Below are the code and all the weights of a small trained network. Each question names an input and a class and asks about switching units off, where a switched-off unit gives its printed mean instead of its output.

import numpy as np


def w(rows, s, z=0):
    codes = np.array(rows[::2]) - 128.0
    scale = np.full(codes.shape[1], s)
    scale[-1] = z or s
    return codes * scale


def norm(h):
    return h / np.sqrt((h * h).mean(-1, keepdims=True) + 1e-5)


def f(y):
    return np.maximum(y, 0)


def log_softmax(a):
    a = a - a.max(-1, keepdims=True)
    return a - np.log(np.exp(a).sum(-1, keepdims=True))


def net(x, mask):
    res = np.array(x, float).reshape(1, 4) / 4 @ E
    u = 0
    for l in range(4):
        y = f(norm(res) @ A[l][:, :-1].T + A[l][:, -1])
        res = res + np.where(mask[u : u + 6], y, B[l][:, -1]) @ B[l][:, :-1]
        u += 6
    return log_softmax(norm(res)[-1] @ U[:, :-1].T + U[:, -1])


A, B = {}, {}
E = w([
[95,160,175,232,136,67],'x0',
[43,111,65,101,180,19],'x1',
[46,1,192,151,108,198],'x2',
[85,219,121,148,178,173],'x3',
],0.0089)
A[0] = w([
[84,136,93,58,86,146,60],'0.n0',
[161,141,143,209,125,119,85],'0.n1',
[157,218,102,129,2,121,6],'0.n2',
[111,236,147,75,132,55,42],'0.n3',
[51,188,118,65,166,197,47],'0.n4',
[134,183,122,101,159,76,41],'0.n5',
],0.01,0.0022)
B[0] = w([
[143,184,140,94,246,104,190],'0.n0',
[175,133,189,97,161,74,196],'0.n1',
[66,149,99,87,77,116,216],'0.n2',
[45,156,100,202,15,144,253],'0.n3',
[178,88,136,254,194,148,222],'0.n4',
[140,103,120,28,159,171,214],'0.n5',
],0.0089,0.0048)
A[1] = w([
[120,111,90,72,203,189,76],'1.n0',
[191,2,74,47,94,71,104],'1.n1',
[111,179,116,152,195,181,3],'1.n2',
[186,126,97,71,135,217,205],'1.n3',
[73,120,185,131,167,205,72],'1.n4',
[58,83,174,93,189,186,185],'1.n5',
],0.0092,0.002)
B[1] = w([
[102,103,236,93,212,99,205],'1.n0',
[139,123,98,254,180,210,254],'1.n1',
[148,59,107,166,97,141,195],'1.n2',
[171,193,198,119,219,88,230],'1.n3',
[95,112,100,130,7,127,208],'1.n4',
[82,144,63,71,118,100,237],'1.n5',
],0.0074,0.0056)
A[2] = w([
[100,96,192,170,12,35,188],'2.n0',
[89,37,153,62,62,123,6],'2.n1',
[66,210,110,183,147,139,130],'2.n2',
[236,57,73,124,81,57,176],'2.n3',
[193,218,79,83,69,129,46],'2.n4',
[32,105,2,129,192,96,27],'2.n5',
],0.0073,0.0019)
B[2] = w([
[132,210,126,113,221,159,226],'2.n0',
[58,183,69,84,128,167,170],'2.n1',
[131,52,100,139,192,103,221],'2.n2',
[101,135,53,213,146,183,161],'2.n3',
[82,121,73,96,106,173,195],'2.n4',
[200,89,200,131,2,110,254],'2.n5',
],0.0099,0.0054)
A[3] = w([
[165,202,179,171,115,250,81],'3.n0',
[159,183,188,99,54,211,46],'3.n1',
[108,112,192,192,135,135,82],'3.n2',
[4,49,249,112,101,254,154],'3.n3',
[63,211,195,180,121,39,171],'3.n4',
[133,92,118,119,115,70,3],'3.n5',
],0.0081,0.0036)
B[3] = w([
[101,44,141,179,110,48,214],'3.n0',
[62,17,172,54,97,25,165],'3.n1',
[122,143,75,57,104,172,165],'3.n2',
[173,224,78,115,136,125,254],'3.n3',
[202,100,183,65,152,188,192],'3.n4',
[86,53,132,105,85,1,136],'3.n5',
],0.01,0.0079)
U = w([
[93,188,69,85,58,150,254],'0',
[160,142,202,102,202,125,186],'1',
[98,46,172,122,61,51,60],'2',
[131,111,89,249,136,172,2],'3',
],0.018,0.0022)

Each question gives the input, the list of numbers given to net, and the class t.
The units are the neurons (one row each of A and B). Each row of codes is followed by its name. A weight is (code - 128) times the scale printed after its matrix; where a second scale follows, it is the last column's (A, B and U).
mask holds one flag per neuron, layer by layer. A switched-off neuron (its flag False) gives its mean, the last column of its row in B, instead of its output. The means were averaged over made-up inputs and are rounded, as every weight is.
A unit's drop is (log p(t) with every unit on - log p(t) with that unit switched off) / (log p(t) with every unit on - log p(t) with every unit switched off).
The circuit of an input: a set's keep is (log p(t) with only the set's units on - log p(t) with every unit switched off) / (log p(t) with every unit on - log p(t) with every unit switched off). Starting from the 12 units with the biggest drops (on a tie, the unit counted first), units are removed one at a time, each time the one whose removal leaves the highest keep (on an exact tie, the one counted first), for as long as the keep stays at least 0.8.
units of the circuit, in order: the units of the circuit, biggest drop first
unit that matters most: the unit with the biggest drop
top k neurons: the k neurons with the biggest drops, biggest first
k most important neurons of layer l: the k neurons of layer l with the biggest drops, biggest first
input [-8,8,6,7], class 1: most important neuron of layer 3 => [3.n3]
input [7,-7,7,5], class 0: 2 most important neurons of layer 0 => [0.n4; 0.n0]
input [-4,7,-5,7], class 2: top 3 neurons => [0.n3; 2.n5; 1.n1]
input [-4,3,5,6], class 3: 2 most important neurons of layer 0 => [0.n4; 0.n5]
input [-3,3,-1,5], class 3: top 2 neurons => [0.n4; 0.n3]
input [-1,-4,3,-1], class 2: top 4 neurons => [3.n1; 1.n3; 3.n0; 0.n2]
input [-6,7,7,-4], class 0: top 3 neurons => [3.n3; 3.n0; 2.n1]
input [5,8,-4,2], class 2: units of the circuit, in order => [2.n5; 3.n3]
input [-3,6,-3,6], class 2: top 3 neurons => [0.n3; 2.n5; 1.n1]
input [-1,5,4,7], class 3: top 3 neurons => [0.n4; 3.n1; 3.n0]
input [-6,2,-2,7], class 3: top 2 neurons => [0.n4; 0.n3]
input [8,1,1,-8], class 1: top 2 neurons => [2.n0; 3.n4]
input [8,-1,-8,0], class 0: top 4 neurons => [2.n4; 0.n3; 0.n2; 1.n0]
input [2,-6,0,-7], class 3: top 3 neurons => [2.n3; 2.n5; 1.n1]
input [6,6,1,-2], class 1: units of the circuit, in order => [2.n0; 3.n4]
input [0,-7,3,7], class 2: top 3 neurons => [3.n0; 3.n1; 1.n1]
input [-4,5,7,5], class 0: unit that matters most => 3.n3
input [-4,-6,-4,-6], class 2: top 4 neurons => [3.n1; 3.n0; 1.n3; 2.n2]
input [4,-8,-7,1], class 2: units of the circuit, in order => [3.n1; 3.n0]
input [6,-2,0,6], class 1: unit that matters most => 0.n1
input [-6,-8,-5,0], class 2: top 2 neurons => [3.n1; 3.n0]
input [-5,6,-3,4], class 2: top 2 neurons => [0.n3; 2.n5]
input [2,-6,6,-5], class 0: top 2 neurons => [3.n3; 2.n5]
input [7,4,6,-8], class 3: 3 most important neurons of layer 1 => [1.n3; 1.n0; 1.n1]
input [8,-8,1,-8], class 1: 3 most important neurons of layer 2 => [2.n0; 2.n5; 2.n4]
input [7,-5,2,-7], class 1: 2 most important neurons of layer 1 => [1.n2; 1.n1]
input [-4,-3,-4,-6], class 3: units of the circuit, in order => [1.n1]
input [7,-7,8,8], class 0: 4 most important neurons of layer 1 => [1.n1; 1.n4; 1.n5; 1.n3]
input [-7,-4,-1,8], class 3: 2 most important neurons of layer 1 => [1.n2; 1.n4]
